Below is a small trained network, with its code and all its weights. Each question gives an input and a class and asks what happens when units are switched off, that is, made to give their printed mean instead of their output.

import numpy as np


def w(rows, s, z=0):
    codes = np.array(rows[::2]) - 128.0
    scale = np.full(codes.shape[1], s)
    scale[-1] = z or s
    return codes * scale


def norm(h):
    return h / np.sqrt((h * h).mean(-1, keepdims=True) + 1e-5)


def f(y):
    return np.maximum(y, 0)


def log_softmax(a):
    a = a - a.max(-1, keepdims=True)
    return a - np.log(np.exp(a).sum(-1, keepdims=True))


def net(x, mask):
    res = np.array(x, float).reshape(1, 6) / 4 @ E
    u = 0
    for l in range(2):
        y = f(norm(res) @ A[l][:, :-1].T + A[l][:, -1])
        res = res + np.where(mask[u : u + 3], y, B[l][:, -1]) @ B[l][:, :-1]
        u += 3
    return log_softmax(norm(res)[-1] @ U[:, :-1].T + U[:, -1])


A, B = {}, {}
E = w([
[39,39,157],'x0',
[222,29,153],'x1',
[167,248,103],'x2',
[176,232,134],'x3',
[2,138,16],'x4',
[59,41,10],'x5',
],0.008)
A[0] = w([
[214,166,2,249],'L0N0',
[197,229,7,103],'L0N1',
[190,220,74,254],'L0N2',
],0.0092,0.0091)
B[0] = w([
[62,163,212,249],'L0N0',
[172,247,229,183],'L0N1',
[23,213,77,254],'L0N2',
],0.012,0.0089)
A[1] = w([
[71,23,140,242],'L1N0',
[81,136,246,254],'L1N1',
[201,150,181,148],'L1N2',
],0.014,0.0063)
B[1] = w([
[87,152,49,211],'L1N0',
[161,117,2,255],'L1N1',
[172,149,61,150],'L1N2',
],0.012,0.016)
U = w([
[92,252,133,137],'0',
[202,96,51,208],'1',
[189,229,153,157],'2',
[146,22,247,8],'3',
[10,81,56,225],'4',
[146,17,204,8],'5',
[140,27,232,8],'6',
[177,40,144,37],'7',
],0.014,0.011)

Each question gives the input, the list of numbers given to net, and the class t.
The units are the neurons (one row each of A and B). Each row of codes is followed by its name. A weight is (code - 128) times the scale printed after its matrix; where a second scale follows, it is the last column's (A, B and U).
mask holds one flag per neuron, layer by layer. A switched-off neuron (its flag False) gives its mean, the last column of its row in B, instead of its output. The means were averaged over made-up inputs and are rounded, as every weight is.
A unit's drop is (log p(t) with every unit on - log p(t) with that unit switched off) / (log p(t) with every unit on - log p(t) with every unit switched off).
The circuit of an input: a set's keep is (log p(t) with only the set's units on - log p(t) with every unit switched off) / (log p(t) with every unit on - log p(t) with every unit switched off). Starting from all 6 units, units are removed one at a time, each time the one whose removal leaves the highest keep (on an exact tie, the one counted first), for as long as the keep stays at least 0.8.
circuit, biggest first: the units of the circuit, biggest drop first
k most important neurons: the k neurons with the biggest drops, biggest first
k most important neurons of layer l: the k neurons of layer l with the biggest drops, biggest first
drop when u is switched off: that unit's drop, to one decimal
input [-5,-2,-7,-8,-8,0], class 1: circuit, biggest first => [L0N2]
input [-2,6,2,-2,-3,-8], class 1: circuit, biggest first => [L1N1; L0N1]
input [2,-6,-5,-5,-2,-3], class 1: circuit, biggest first => [L0N2; L1N1]
input [2,-5,-8,-1,0,-5], class 1: circuit, biggest first => [L0N2; L1N1]
input [-7,3,0,8,3,7], class 0: circuit, biggest first => [L0N1; L0N0]
input [-5,-2,4,-7,3,5], class 0: circuit, biggest first => [L0N1; L1N0; L1N1]
input [2,1,-7,-1,-7,2], class 1: 2 most important neurons of layer 0 => [L0N2; L0N0]
input [-8,0,3,0,2,5], class 0: circuit, biggest first => [L0N1; L0N0]
input [8,-5,-8,-3,-4,-7], class 1: 3 most important neurons => [L1N1; L0N2; L0N0]
input [5,4,0,-7,-7,-1], class 1: 3 most important neurons => [L0N2; L0N0; L1N2]
input [2,6,3,-6,0,-7], class 1: drop when L1N2 is switched off => 0.0
input [2,6,-4,5,-6,-6], class 1: drop when L1N1 is switched off => 0.1
input [7,2,2,4,-5,-8], class 1: drop when L1N2 is switched off => 0.1
